Below is a small trained network, with its code and all its weights. Each question gives an input and a target symbol and asks what happens when units are switched off, that is, made to give their printed mean instead of their output.

import numpy as np


def w(rows, s, z=0):
    codes = np.array(rows[::2]) - 128.0
    scale = np.full(codes.shape[1], s)
    scale[-1] = z or s
    return codes * scale


def norm(h):
    return h / np.sqrt((h * h).mean(-1, keepdims=True) + 1e-5)


def f(y):
    return np.maximum(y, 0)


def softmax(a):
    e = np.exp(a - a.max(-1, keepdims=True))
    return e / e.sum(-1, keepdims=True)


def log_softmax(a):
    a = a - a.max(-1, keepdims=True)
    return a - np.log(np.exp(a).sum(-1, keepdims=True))


def net(x, mask):
    ids = ['ΓΨεηλμπσω'.index(c) for c in x.split()]
    T = len(ids)
    res = E[ids] + P[:T]
    r = norm(res)
    for j in range(2):
        rows = slice(2 * j, 2 * j + 2)
        q, k, v = (r @ M[0][rows].T for M in (Q, K, V))
        z = softmax(np.where(np.tri(T) > 0, q @ k.T / 2**0.5, -1e9)) @ v
        o = O[0][rows]
        res = res + np.where(mask[j], z, o[:, -1]) @ o[:, :-1]
    y = f(norm(res) @ A[0][:, :-1].T + A[0][:, -1])
    res = res + np.where(mask[2:6], y, B[0][:, -1]) @ B[0][:, :-1]
    return log_softmax(norm(res)[-1] @ U[:, :-1].T + U[:, -1])


Q, K, V, O, A, B = {}, {}, {}, {}, {}, {}
E = w([
[169,140,72,1],'Γ',
[46,109,124,119],'Ψ',
[115,111,95,64],'ε',
[159,228,163,147],'η',
[126,142,157,118],'λ',
[83,86,20,132],'μ',
[157,158,41,148],'π',
[137,43,226,155],'σ',
[124,137,101,232],'ω',
],0.022)
P = w([
[13,169,55,92],'0',
[34,184,28,71],'1',
[35,231,65,45],'2',
[43,195,38,58],'3',
[41,200,36,77],'4',
[7,185,57,64],'5',
[18,158,75,90],'6',
],0.0022)
Q[0] = w([
[197,186,188,55],'h1',
[166,115,47,204],'h1',
[61,85,197,55],'h2',
[204,191,252,94],'h2',
],0.031)
K[0] = w([
[222,113,183,133],'h1',
[80,205,48,169],'h1',
[71,153,141,37],'h2',
[98,254,93,95],'h2',
],0.033)
V[0] = w([
[182,34,179,170],'h1',
[138,128,121,156],'h1',
[130,156,254,43],'h2',
[136,143,44,177],'h2',
],0.009)
O[0] = w([
[134,129,254,103,2],'h1',
[131,148,118,121,105],'h1',
[88,177,169,43,130],'h2',
[165,78,97,178,131],'h2',
],0.0093,0.0041)
A[0] = w([
[74,68,147,220,183],'n1',
[3,117,113,100,116],'n2',
[10,92,112,228,2],'n3',
[18,83,71,147,85],'n4',
],0.024,0.0062)
B[0] = w([
[73,97,124,170,204],'n1',
[210,118,119,178,251],'n2',
[124,251,168,84,208],'n3',
[128,77,165,63,253],'n4',
],0.028,0.014)
U = w([
[80,184,156,157,226],'Γ',
[60,126,126,24,160],'Ψ',
[120,247,105,93,57],'ε',
[192,169,141,208,84],'η',
[103,112,75,150,254],'λ',
[96,73,193,165,136],'μ',
[150,35,132,81,98],'π',
[156,166,201,72,106],'σ',
[136,172,46,34,38],'ω',
],0.013,0.0036)

Each question gives the input, a string of symbols that net reads in full, and the target symbol t.
The units are the heads (2 rows each of Q, K, V and O) and the neurons (one row each of A and B). Each row of codes is followed by its name. A weight is (code - 128) times the scale printed after its matrix; where a second scale follows, it is the last column's (O, A, B and U).
mask holds one flag per unit, heads first, then neurons. A switched-off unit (its flag False) gives its mean, the last column of its rows in O or B, instead of its output. The means were averaged over made-up inputs and are rounded, as every weight is.
A unit's drop is (log p(t) with every unit on - log p(t) with that unit switched off) / (log p(t) with every unit on - log p(t) with every unit switched off).
The circuit of an input: a set's keep is (log p(t) with only the set's units on - log p(t) with every unit switched off) / (log p(t) with every unit on - log p(t) with every unit switched off). Starting from all 6 units, units are removed one at a time, each time the one whose removal leaves the highest keep (on an exact tie, the one counted first), for as long as the keep stays at least 0.8.
circuit, biggest first: the units of the circuit, biggest drop first
top k neurons: the k neurons with the biggest drops, biggest first
which heads matter: for each layer, one digit per head in row order, 1 if its drop is at least 0.15 and else 0, layers parted by /
drop of u: that unit's drop, to one decimal
input σ μ η π ε ε, target η: circuit, biggest first : [n4 h1]
input σ λ Ψ Γ ω, target σ: top 2 neurons : [n4 n2]
input Ψ λ λ, target η: circuit, biggest first : [n4]
input ε Γ ω η, target ε: which heads matter : 00
input Ψ ω ε, target π: which heads matter : 00
input μ μ Ψ Γ Γ μ, target Ψ: which heads matter : 01
input ε σ η η ε, target η: top 2 neurons : [n4 n3]
input η η Γ π ω λ, target η: top 3 neurons : [n4 n2 n3]
input ω η λ ε Γ Γ η, target ε: drop of n1 : 0.6
input η λ π, target λ: drop of n3 : 0.1
input ε ω ω, target Γ: drop of n3 : 0.4
